Each row has a name. Each question is about the rows just above it.

tepug: [185 143 114 153 170 105 111 112 120 114 140]
fet: [102 141 114 152 137 133 128 152  68 114 100]
zafid: [161 147 100 125 124 160 146 127 111 100 126]
Nolaf: [108 105 111 109 137 161 163 124 130 111 128]
gel: [151 161 168 125  82 121  60 130 146 168 115]
rem: [124 147 112 135 129 143 132 141  91 112 104]
naf: [ 83 115 126 171 144  62 148 153  66 126 140]
dud: [166 162 169 125 105 117  45 119 172 169 122]
gak: [113 147  80 176 167 119 150 162  31  80  97]
Number of entries in [ 83 115 126 171 144]: => 5
Number of entries in [108 105 111 109 137]: => 5
How many entries does [108 105 111 109 137 161 163 124 130 111 128] have? => 11
Count the entries of [166 162 169 125 105 117]: => 6
Number of entries in [83]: => 1
Count the entries of [185 143 114 153 170 105 111 112]: => 8

fid: [172 108 160 158  84 105 118 158 103 112 116  80 128 110 139 141  86 139
 141  63 108  75 146  75 151 126 167 158]
ses: [133 108 160 174 106 183 100 151 130  71 132 176 146 101 104 165 109 144
 144  89 108 164 160  63 129 109 120 174]
mota: [142 137 180 130  68 122 145 123 102 139 108  80 150 133 156 148 126 146
 148  61 137  79 133  63 167 120 127 130]
Mil: [109 148 157  90  79 105 180  98 111 190 106  72 137 141 170 121 153 134
 144 104 148  71 116 108 152 137 107  90]
bon: [ 74  82 111  86 126 150 193 103 112 172 113 151 150  90 171  99 164 110
 128 114  82 138  94 125 129 155  80  86]
bodo: [130 104 112 145 137  79 111 130 141 150 112  60  93 103 122  98  88 139
 123 170 104 109 174 177  74 149 165 145]
rerad: [123 160 201 147  63 131 110 142 131 128 133 118  99 102 133 144 116 161
 165 104 160  87 165  61 143 166 128 147]
kini: [ 99 183 162 121 170 171  95 170 160 113 148 141 154 157 143 149 167 170
 129 163 183 181 134 121 140 149  72 121]
mozo: [133  34 105 145 117 128 160 136  95 128  86  93 170  84 150 120  97 114
 119  70  34 131 136 109 115 103 139 145]
luta: [123 160 201 147  63 131 110 142 131 128 133 118  99 102 133 144 116 161
 165 104 160  87  91 144 146 157  87 100]
Count the entries of [123 160 201 147  63 131 110 142 131 128 133 118  99 102 133 144 116 161
 165 104 160  87 165  61 143 166]: => 26
How many entries does [ 74  82 111  86] have? => 4
How many entries does [142 137 180 130  68 122 145 123 102 139 108  80 150 133 156 148 126 146
 148  61 137] have? => 21
Count the entries of [130 104 112 145 137  79 111 130 141 150 112  60  93 103 122  98  88 139
 123 170 104 109 174 177  74 149 165]: => 27
Number of entries in [133  34 105 145 117 128 160 136  95 128  86  93 170  84 150 120  97 114
 119  70  34 131 136 109 115 103 139 145]: => 28
Number of entries in [123 160 201 147  63 131 110 142 131 128 133 118  99 102 133 144 116 161
 165 104 160  87 165  61 143 166 128]: => 27

fiv: [109 126 246 129 126 119 130 139 119 130 139 123 134 127 133 133 142 110
 180 143 129  91 131 104 137 142 146 103 144  75 131 125 135  83 112 122]
gosil: [111 126 112 125 111 135 134 137 111 145 152 140 115 153 117 126 130 128
 115 144 131 121 129 128 153 141 124 160 113  67 127 151 135 176 119 135]
gite: [ 95 126 130 128 136 128 123 128 116 138 127 120 145 114 129 123 126 132
 152  90 144 107 140 136 127 125 113  97 112 128 156 144 105 150 133 148]
Buki: [ 99 132 148 106 160 124 150 101 137 141 134 131 217 132 111 135 117  95
 137 122 116 147 116 139 146 122 133 142 147 144 143 109 140 157 109 119]
teg: [ 99 132 148 106 160 124 150 101 137 141 134 131 217 132 111 135 117  95
 137 122 116 147 116 139 146 122 131 115 117 115 132 138 103 126 144 131]
losis: [ 99 132 148 106 160 124 150 101 137 141 134 131 217 132 111 135 117  95
 137 122 116 147 116 139 146 122 139 147 109 110 113 123 119 155 161 117]
tep: [116 113 179 115 118 140 124 120 142 135 142 140 170 119 152 130 130 113
 123 115 120 100 131 135 113 117 122 128  96 176 123 106 138 126 145 164]
Nuvo: [114 113 179 115 118 140 124 120 142 135 142 140 170 119 152 130 130 113
 123 115 120 100 131 135 113 117 122 128  96 176 123 106 138 126 145 164]
How many entries does [ 99 132 148 106 160] have? => 5
Count the entries of [114 113 179 115 118 140 124 120 142 135 142 140 170 119 152 130 130]: => 17
How many entries does [116 113 179 115] have? => 4

supa: [207  93 164  31 167  63 124  55 122 120]
Zos: [114  49 213  47 126  19  72 188 115  74]
Zanu: [ 65 164 134 188 129 142 149 176 171 158]
nuka: [182 129 128  92 155 117 142  65 129 140]
Tuza: [ 96 101 110 151  85 137  94 182 110  98]
Gipo: [ 88 165 199 127 183  76 169 143 195 172]
meded: [174 147  42 160 114 196 143  68 112 145]
Count the entries of [ 96 101 110]: => 3
Count the entries of [174 147]: => 2
How many entries does [182 129 128  92 155 117 142  65 129 140] have? => 10

ruvu: [147 159 140 194 167 134]
vosor: [135 112 104 192 139 130]
Lome: [129 132 124 106 125 136]
fugu: [144 125 102 108 130 123]
deg: [109 144 129  68 134 165]
tuso: [145 130 126 123 148 127]
Pom: [144 161 132 107 143 158]
supun: [121 126 155 221 108 139]
varef: [155 141 130 167 138 127]
How many entries does [155 141 130 167 138 127] have? => 6
Number of entries in [145 130 126 123 148]: => 5
Count the entries of [129 132 124 106]: => 4
Number of entries in [129 132]: => 2
Count the entries of [147]: => 1
Count the entries of [121 126 155 221]: => 4

